Below is a small trained network, with its code and all its weights. Each question gives an input and a class and asks what happens when units are switched off, that is, made to give their printed mean instead of their output.

import numpy as np


def w(rows, s, z=0):
    codes = np.array(rows[::2]) - 128.0
    scale = np.full(codes.shape[1], s)
    scale[-1] = z or s
    return codes * scale


def f(y):
    return y / 2 * (1 + np.tanh(0.7978845608 * (y + 0.044715 * y**3)))


def log_softmax(a):
    a = a - a.max(-1, keepdims=True)
    return a - np.log(np.exp(a).sum(-1, keepdims=True))


def net(x, mask):
    res = np.array(x, float).reshape(1, 4) / 4 @ E
    y = f(res @ A[0][:, :-1].T + A[0][:, -1])
    res = res + np.where(mask, y, B[0][:, -1]) @ B[0][:, :-1]
    return log_softmax(res[-1] @ U[:, :-1].T + U[:, -1])


A, B = {}, {}
E = w([
[189,74,59,98,120],'x0',
[110,170,123,34,77],'x1',
[78,50,166,91,142],'x2',
[132,107,138,173,2],'x3',
],0.013)
A[0] = w([
[159,104,125,120,125,62],'N0',
[126,170,149,25,75,8],'N1',
[178,181,70,228,148,106],'N2',
[136,182,124,24,185,102],'N3',
[133,225,188,159,131,109],'N4',
[86,9,165,169,168,111],'N5',
[118,177,90,31,75,135],'N6',
[106,98,175,46,106,93],'N7',
[115,152,121,64,102,70],'N8',
[98,131,217,126,138,67],'N9',
[133,63,183,101,136,68],'N10',
[110,90,121,192,65,105],'N11',
[101,148,117,72,81,64],'N12',
[91,121,66,172,254,105],'N13',
[60,153,138,185,141,76],'N14',
[155,78,151,199,89,102],'N15',
[51,167,173,163,124,85],'N16',
[125,134,118,139,19,140],'N17',
[83,66,147,89,120,59],'N18',
[202,65,33,70,119,79],'N19',
[123,111,128,141,71,61],'N20',
[80,23,172,142,151,103],'N21',
[33,215,184,106,116,110],'N22',
[142,100,142,173,74,71],'N23',
[140,62,29,148,135,92],'N24',
[174,79,139,229,187,22],'N25',
[79,163,85,70,95,51],'N26',
[155,96,105,116,121,63],'N27',
[141,121,128,125,162,69],'N28',
[137,84,121,208,149,44],'N29',
[127,147,95,84,210,58],'N30',
[145,97,43,103,119,145],'N31',
[162,89,43,72,106,104],'N32',
[182,238,80,124,109,59],'N33',
[202,217,117,107,104,61],'N34',
[73,61,166,45,107,88],'N35',
[118,114,138,120,37,105],'N36',
[147,131,138,103,196,63],'N37',
],0.013,0.011)
B[0] = w([
[100,234,126,154,80,124],'N0',
[159,145,160,156,87,183],'N1',
[154,65,62,119,70,215],'N2',
[162,180,163,82,143,224],'N3',
[73,104,92,146,132,206],'N4',
[169,90,94,142,79,225],'N5',
[174,72,176,147,92,238],'N6',
[149,108,105,147,92,189],'N7',
[160,145,150,150,78,162],'N8',
[79,155,96,151,141,169],'N9',
[121,164,83,125,96,159],'N10',
[134,182,137,67,173,207],'N11',
[145,146,155,136,103,167],'N12',
[153,183,171,71,142,232],'N13',
[105,143,144,174,128,168],'N14',
[151,158,168,101,149,198],'N15',
[72,144,132,174,173,194],'N16',
[132,141,132,89,161,252],'N17',
[126,165,88,125,104,168],'N18',
[61,148,127,184,164,223],'N19',
[121,187,123,100,136,159],'N20',
[135,107,79,124,109,212],'N21',
[104,116,139,166,163,233],'N22',
[129,184,133,95,137,177],'N23',
[87,152,146,189,152,184],'N24',
[174,141,180,153,82,189],'N25',
[163,148,145,154,94,164],'N26',
[102,253,118,171,100,135],'N27',
[128,173,136,125,113,132],'N28',
[159,152,178,150,75,164],'N29',
[129,204,114,91,142,192],'N30',
[84,112,133,152,162,199],'N31',
[79,129,141,166,164,204],'N32',
[135,121,51,122,101,198],'N33',
[134,124,90,138,101,183],'N34',
[135,126,62,124,99,214],'N35',
[147,202,143,69,189,213],'N36',
[126,173,125,113,129,168],'N37',
],0.015,0.012)
U = w([
[158,205,145,44,164,110],'0',
[66,166,126,212,162,116],'1',
[204,154,174,156,78,142],'2',
[161,152,3,119,83,107],'3',
[152,33,142,64,225,251],'4',
[142,78,151,90,163,103],'5',
[131,103,132,97,163,103],'6',
],0.015,0.03)

Each question gives the input, the list of numbers given to net, and the class t.
The units are the neurons (one row each of A and B). Each row of codes is followed by its name. A weight is (code - 128) times the scale printed after its matrix; where a second scale follows, it is the last column's (A, B and U).
mask holds one flag per neuron, in row order. A switched-off neuron (its flag False) gives its mean, the last column of its row in B, instead of its output. The means were averaged over made-up inputs and are rounded, as every weight is.
A unit's drop is (log p(t) with every unit on - log p(t) with that unit switched off) / (log p(t) with every unit on - log p(t) with every unit switched off).
The circuit of an input: a set's keep is (log p(t) with only the set's units on - log p(t) with every unit switched off) / (log p(t) with every unit on - log p(t) with every unit switched off). Starting from the 12 units with the biggest drops (on a tie, the unit counted first), units are removed one at a time, each time the one whose removal leaves the highest keep (on an exact tie, the one counted first), for as long as the keep stays at least 0.8.
circuit, biggest first: the units of the circuit, biggest drop first
k most important neurons: the k neurons with the biggest drops, biggest first
drop when u is switched off: that unit's drop, to one decimal
input [6,5,5,-1], class 1: circuit, biggest first -> (N19)
input [1,-7,-3,-6], class 2: 2 most important neurons -> (N25; N2)
input [1,6,-6,5], class 2: 3 most important neurons -> (N6; N1; N35)
input [6,-6,2,1], class 1: 2 most important neurons -> (N24; N19)
input [3,3,-8,-7], class 3: 4 most important neurons -> (N33; N2; N34; N36)
input [0,8,-6,7], class 2: 4 most important neurons -> (N6; N1; N26; N8)
input [-7,7,8,7], class 3: 3 most important neurons -> (N35; N7; N13)
input [-5,-2,-5,5], class 0: 2 most important neurons -> (N11; N19)
input [6,-6,-6,2], class 1: 2 most important neurons -> (N24; N19)
input [6,-3,7,-4], class 3: 2 most important neurons -> (N5; N21)
input [8,7,3,4], class 1: 2 most important neurons -> (N19; N32)
input [-5,-6,0,-5], class 2: 2 most important neurons -> (N25; N13)
input [2,-5,6,-4], class 3: 3 most important neurons -> (N5; N21; N6)
input [7,5,7,8], class 0: circuit, biggest first -> (N36)
input [3,-4,6,4], class 3: 2 most important neurons -> (N5; N21)
input [-5,4,-6,0], class 3: 2 most important neurons -> (N33; N19)
input [6,7,-2,-3], class 2: 2 most important neurons -> (N6; N3)
input [2,3,0,-3], class 4: drop when N13 is switched off -> 0.1
input [6,-8,1,2], class 2: drop when N25 is switched off -> 0.5
input [0,-6,-8,7], class 3: circuit, biggest first -> (N2)
input [-5,-2,-4,4], class 1: drop when N13 is switched off -> 0.6
input [-6,7,8,2], class 3: drop when N35 is switched off -> 1.1
